In the rows, 128 means zero.
Each row has two labels, one from each of two sets.
[124 120 139 113 145 112 140 131 112 129 125 116 123 154 133 116 122 170
 145 116 127 126 110 121] => j358 j507
[120 116 111 124 139 120 128 152 119 127 122 124 131 154 120 117 111 187
 149 117 129 116 106 125] => J495 j507
[115 120 112 131 141 118 124 138 112 129 123 123 127 152 121 115 113 171
 143 129 126 118 104 127] => J495 j507
[108 117 153 124 142 104 127 129 140 119 135 121 123 148 154 110 123 149
 145 127 137 113 113 113] => J433 j507
[124 121 105 135 140 130 123 129 110 128 118 120 128 131 115 126 124 121
 117 122 124 129 111 132] => J495 j507
[124 123 151 120 146 116 124  87 105 134 140 116 117 109 117 118 111 126
 125 116 119 132 123 131] => J433 J763
[127 126 135 128 141 120 140 123 127 115 125 130 127 147 142 128 139 138
 133 118 127 123 119 120] => j358 j507
[110 135 123 118 123 123 124 121 128 124 138 136 124 132 122 109  94 205
 163 125 134 111 112 130] => j91 J763
[100 137 134 119 132 110 123 131 132 120 137 140 124 141 118 102  87 252
 176 119 138 106 102 123] => j91 J763
[117 121 139 125 144 111 132 140 132 112 134 121 120 156 147 115 127 154
 147 127 137 112 109 118] => J433 j507
[116 119 142 115 139 109 132 135 126 110 128 124 125 157 136 115 116 188
 154 122 129 116 109 116] => j358 j507
[133 142 144 105 132 132 140 106 102 120 133 127 124 131 103 116 103 204
 151 114 123 131 110 134] => J495 J763
[123 135 147 133 137 119 131 119 139 119 135 132 126 118 126 127 120 152
 135 134 134 126 119 120] => J433 J763
[112 118 145 119 142 103 125 123 128 133 135 125 118 144 141 110 109 159
 149 119 135 113 112 118] => j982 j507
[107 130 161  74 138  97 137 124 125 115 142 125 117 166 131  91  82 252
 204 113 132 102  95 117] => j358 J763
[109 116 118 120 147 112 115 128 113 135 126 127 122 133 113 105  88 188
 152 115 127 116 107 129] => j91 j507
[125 126 107 128 132 128 133 115 102 128 129 122 130 128 106 117 115 174
 133 127 120 131 113 138] => J495 j507
[109 116 114 127 138 112 115 146 126 125 121 131 128 150 130 114 104 188
 152 114 130 114 106 121] => J495 j507
[119 133 127 109 127 125 132 131 120 122 130 134 127 141 115 117 100 215
 165 119 131 118 108 128] => J495 J763
[ 99 122 126 119 134 108 118 142 134 125 131 132 125 147 124 103  89 224
 173 121 135 109 102 119] => j91 j507
[114 121 123 115 144 112 128 126 110 127 128 122 124 147 121 110 101 197
 156 117 126 122 104 127] => J495 j507
[115 129 153 113 133 114 136 127 137 105 134 141 124 157 140 111 117 206
 166 117 134 114 113 117] => j358 J763
[128 125 140 130 148 117 131 119 115 134 129 113 123 143 126 122 126 128
 127 125 128 129 116 124] => J433 j507
[124 126 137 120 146 118 136 130 116 121 115 117 125 148 124 114 116 172
 147 122 126 119 105 120] => j358 j507
[116 119 138 136 136 109 120 134 143 119 126 125 122 145 148 122 139 131
 142 128 136 111 119 116] => j982 j507
[123 125 170  97 147 108 128  96 110 135 140 125 117 122 112 112  96 179
 146 113 126 128 118 124] => j982 J763
[123 124 137 122 144 107 139 127 119 132 129 118 125 151 135 116 120 175
 140 126 129 123 109 118] => J433 j507
[113 131 154 120 139 113 135 131 141 107 132 135 123 156 141 118 123 195
 166 120 140 111 111 113] => J433 J763
[117 119 124 119 143 119 120 126 113 138 127 125 125 135 113 117 101 167
 136 119 125 126 108 129] => J495 j507
[118 121 142 116 141 108 133 124 119 122 132 109 123 152 139 115 114 170
 147 120 130 118 107 117] => j982 j507
[113 116 136 114 147 100 129 130 120 126 128 125 123 157 132 110 110 181
 152 114 128 115 108 118] => j358 j507
[111 132 130 126 133 119 128 149 137 103 126 143 125 158 127 112 115 219
 167 121 140 110 108 119] => J495 J763
[126 115 112 142 132 130 130 139 125 131 119 118 133 136 123 130 136 126
 120 130 124 131 118 129] => J495 j507
[119 121 118 143 144 118 117 133 121 134 122 134 129 129 112 125 116 139
 122 123 129 130 116 124] => j91 j507
[113 124 139 121 142 103 134 140 137 121 132 125 125 161 148 111 119 181
 152 125 139 110 109 113] => J433 j507
[115 112 151 110 148 101 128 111 122 142 135 118 122 140 139 113 113 148
 138 117 127 121 118 117] => J433 j507
[118 126 131 121 127 128 121 126 130 123 133 139 124 128 118 121 103 175
 151 119 133 120 122 132] => j91 J763
[119 117 120 118 139 117 130 127 109 129 126 119 124 146 123 112 106 174
 146 111 125 121 110 131] => J495 j507
[114 124 156 115 147 100 133  96 109 130 143 112 118 141 132 105 105 173
 143 122 128 121 107 120] => J433 j507
[108 124 110 121 137 120 121 152 120 119 124 129 128 156 123 105  96 218
 168 119 133 107  98 128] => J495 j507
[116 130 157 107 135 116 127 125 131 122 140 126 119 141 129 110 109 189
 162 125 134 116 111 121] => j982 J763

Each row has two labels, one from each of two sets.
[126 129 107 135 119 127 127 126 138 131 135 120 133 130 141 124 129 119
 137 121 120 131 132 133] => j902 J225
[106 141 108 130 135 128 123 128 147 118 126 122 131 132 142 124 139 116
 128 134 124 133 135 129] => J808 J225
[124 147 106 126 103 131 117 126 134 136 142 121 134 119 142 134 135 115
 128 128 120 127 136 126] => j902 J137
[128 111 107 140  97 131 134 135 130 113 138 124 123 150 136 126  98 131
 128 125 118 129 141 120] => j902 j89
[113 109 108 128 135 115 117 131 132 121 124 113 117 140 121 116 102 147
 137 123 125 126 144 120] => J86 j89
[141 105  96 131 129 122 134 127 140 137 136 126 140 140 114 123 120 129
 147 125 129 125 130 120] => j902 j89
